[[120 140 122 133 122 134 111 139 147 138 135 139 107 142 146]
 [123 137 126 136 113 131 126 128 119 105 131 110 133 127 130]
 [139 140 130 140 135 129 136 117 135 113 120 133 128 136 122]]
Rows and columns are numbered from 1.
Which number is the entry directly below the largest entry?
Answer: 119
The bottom-left entry: 139
The entry directly below the centre entry -> 117
The bottom entry of the column that holds the smallest entry is 113
Which number is the entry in row 2 and column 1?
Answer: 123
The entry in row 1 and column 1 -> 120
The entry just left of the largest entry is 139
Which number is the entry just left of 142?
Answer: 107
Which number is the entry at row 1, column 2?
Answer: 140
The top-right entry -> 146
The entry in the bottom-right corner -> 122
The largest entry: 147
Which number is the entry in row 2 and column 3?
Answer: 126
The top entry of the column that holds the smallest entry: 138
The entry at row 3, column 3 -> 130

X = [127 132 124 118 126 106 119 127 129 142 115 137 122 126 126 127]
The entry just right of the smallest entry?
A: 119
The entry just right of 142?
A: 115
